Table B holds the same points as the rows below, measured another way and shuffled. Each row below is followed by which row of B it is.
B:
1: 4.4 -0.1 22.4 19.0 0.8 20.9 -2.6 -16.8 5.7 -7.2 1.1 10.4 35.7 -6.9 2.0
 -18.7 -7.7 -11.2
2: -7.3 4.5 15.8 23.1 12.9 60.7 2.1 -9.0 -11.5 -36.6 22.2 19.5 45.1 21.7
 -30.2 -7.7 25.1 -17.2
3: -35.2 -10.9 -0.1 7.8 7.3 36.9 -9.0 -17.9 3.2 -37.5 16.4 28.2 6.3 15.9
 -18.7 -20.4 7.2 0.8
4: 46.5 26.0 7.6 40.9 24.5 24.7 22.8 -22.7 22.3 15.6 -46.0 -25.2 56.4 34.0
 -32.7 3.1 -29.8 3.0
5: 21.7 32.6 -47.2 42.6 16.2 -20.6 29.4 -21.4 24.5 -40.4 -16.5 3.9 0.5 41.6
 -37.8 30.0 28.8 26.7
6: 0.2 4.5 22.5 20.0 14.1 40.8 9.8 -15.8 2.7 -20.0 1.8 10.2 35.6 19.3 -19.4
 -16.6 -1.7 -10.9
7: -21.6 -17.4 54.2 -8.5 1.3 52.4 -8.8 -24.2 9.8 3.5 -10.1 1.3 85.3 8.2
 -7.0 -16.1 -30.6 5.6
8: -21.4 -12.2 -10.6 14.4 7.3 43.8 -4.8 -12.4 -9.3 -50.1 33.1 25.5 4.5 13.6
 -7.0 -16.5 11.6 -8.9
9: 11.2 8.0 25.4 21.3 13.5 58.0 1.2 -25.8 14.6 -2.6 -36.6 -15.9 75.4 20.6
 -14.9 -9.3 -41.2 -9.4
10: 9.4 25.8 -16.6 38.0 12.3 40.4 18.8 -21.6 10.3 -29.8 3.7 -4.3 15.4 6.0
 -10.9 -6.4 -9.2 -9.4
11: 10.0 -1.3 5.9 27.1 3.3 29.8 -5.2 -29.9 20.2 -0.2 -10.6 4.0 53.9 2.8 -3.9
 -20.4 -20.1 -1.8
12: 5.3 19.5 -8.8 37.9 10.3 39.4 14.6 -22.5 18.0 -33.0 -2.3 4.9 32.3 5.4
 -7.6 -6.5 -16.4 -2.2
13: -9.8 14.0 -8.3 23.9 15.1 41.7 13.5 -19.8 16.6 -23.3 -30.4 -4.7 17.3 17.3
 -19.4 -3.8 -28.2 -8.6
14: -6.1 12.1 -5.4 31.7 12.8 55.2 10.6 -2.0 3.5 -10.6 -6.0 0.8 39.0 11.7
 -14.6 -16.8 -10.5 -13.0
15: -34.6 11.5 -9.3 21.0 2.7 36.4 5.1 14.5 -34.1 -41.0 43.7 28.3 -46.1 -2.1
 -13.4 -1.7 53.1 -25.4
16: -4.3 17.3 -51.9 32.4 14.6 -27.2 13.5 -31.0 30.4 -42.4 -20.8 19.5 10.7
 45.8 -39.2 23.7 32.8 32.9
17: 29.6 15.9 -19.1 29.5 22.2 26.2 7.5 5.8 -2.5 2.4 -19.7 -16.9 22.6 22.3
 -24.4 2.4 -3.1 -16.8
18: 4.7 11.9 2.4 0.4 -1.1 9.3 11.2 -16.6 6.3 18.8 -12.8 -12.1 21.2 2.3 -8.4
 7.9 -9.3 17.6
19: -34.4 -9.2 4.1 20.8 19.5 59.2 -11.4 -9.2 -12.9 -28.2 7.8 24.9 16.8 24.2
 -38.3 -19.9 33.9 -21.9
20: 13.2 18.4 -19.2 36.5 16.0 28.0 14.1 1.3 0.5 -18.2 -5.7 3.0 22.5 27.5
 -22.8 -7.1 11.0 -10.7

-5.7 16.2 -12.6 9.6 75.4 -23.7 -3.2 8.4 23.4 -0.1 -19.2 54.9 39.8 -8.4
 15.0
4
2.8 22.2 13.4 -10.0 9.0 6.2 5.2 25.0 0.6 -7.6 -11.5 5.1 27.8 -0.6 -8.6
1
30.1 -8.9 -8.6 -8.9 19.7 13.6 5.3 6.8 15.2 1.9 -4.1 -4.4 13.3 19.7 4.4
3
4.6 14.3 -9.3 -2.6 44.3 35.7 32.3 -11.9 10.5 -2.6 3.5 6.3 11.1 -41.8
 24.3
7
10.4 7.7 11.9 -5.8 19.9 -8.2 5.4 23.6 32.1 0.9 -25.9 14.0 30.1 13.3 17.2
14
26.5 -4.1 15.1 0.9 -21.9 -3.6 -2.1 24.3 34.3 9.1 -11.3 -9.8 9.4 69.7
 -22.2
15
14.3 10.1 18.4 4.6 34.7 -30.2 -11.9 9.7 28.3 -2.9 -15.9 21.3 26.5 12.1
 3.5
17
10.1 23.3 -6.9 -12.9 6.1 -11.9 -14.9 29.3 32.0 2.6 -23.7 19.9 36.0 19.3
 0.4
10
8.3 22.8 -9.4 -16.2 13.7 -6.6 -5.6 30.0 27.5 0.2 -20.7 14.7 37.7 7.8 4.8
12
13.6 -1.2 -6.6 4.8 42.9 8.2 9.3 11.0 24.7 -2.6 -12.6 11.3 25.6 10.6 4.5
6
-0.6 16.6 -10.3 -6.0 38.1 -4.9 -24.0 18.2 30.2 7.1 -22.5 15.9 20.0 10.5
 21.1
13
22.5 8.3 -27.1 1.3 30.2 -40.2 -15.7 34.2 66.3 2.8 23.3 33.7 -9.4 30.5
 16.3
5
41.3 14.9 5.6 2.4 40.6 -1.2 23.1 15.4 45.1 2.7 -11.0 7.6 24.8 24.8 -1.0
2
22.0 1.8 10.1 5.0 35.4 -26.6 -1.5 23.1 37.2 -1.8 -14.6 16.1 31.7 30.5
 5.7
20
-9.1 9.6 -11.3 7.3 2.5 0.2 -0.8 -11.0 0.9 -0.3 -7.8 22.9 -3.0 -8.7 17.1
18
43.1 3.2 18.5 -2.7 46.1 -2.1 6.0 17.4 30.0 2.2 -16.6 9.6 23.0 45.3 -1.0
19
49.1 -10.0 -2.0 2.4 11.8 7.9 5.3 15.1 29.6 3.8 -3.6 -13.3 27.0 25.0 -3.5
8
30.2 6.4 -30.8 -5.8 33.7 -33.7 -3.6 25.6 44.4 1.3 32.6 30.1 -20.5 22.4
 25.9
16
2.2 37.3 7.1 -2.1 61.3 -3.4 -3.5 16.8 26.6 -0.2 -18.8 25.9 37.7 -15.8
 17.9
9
19.7 30.4 12.5 -13.2 23.7 -0.7 1.4 25.3 1.5 -10.0 -14.6 18.8 40.0 -12.4
 -0.8
11
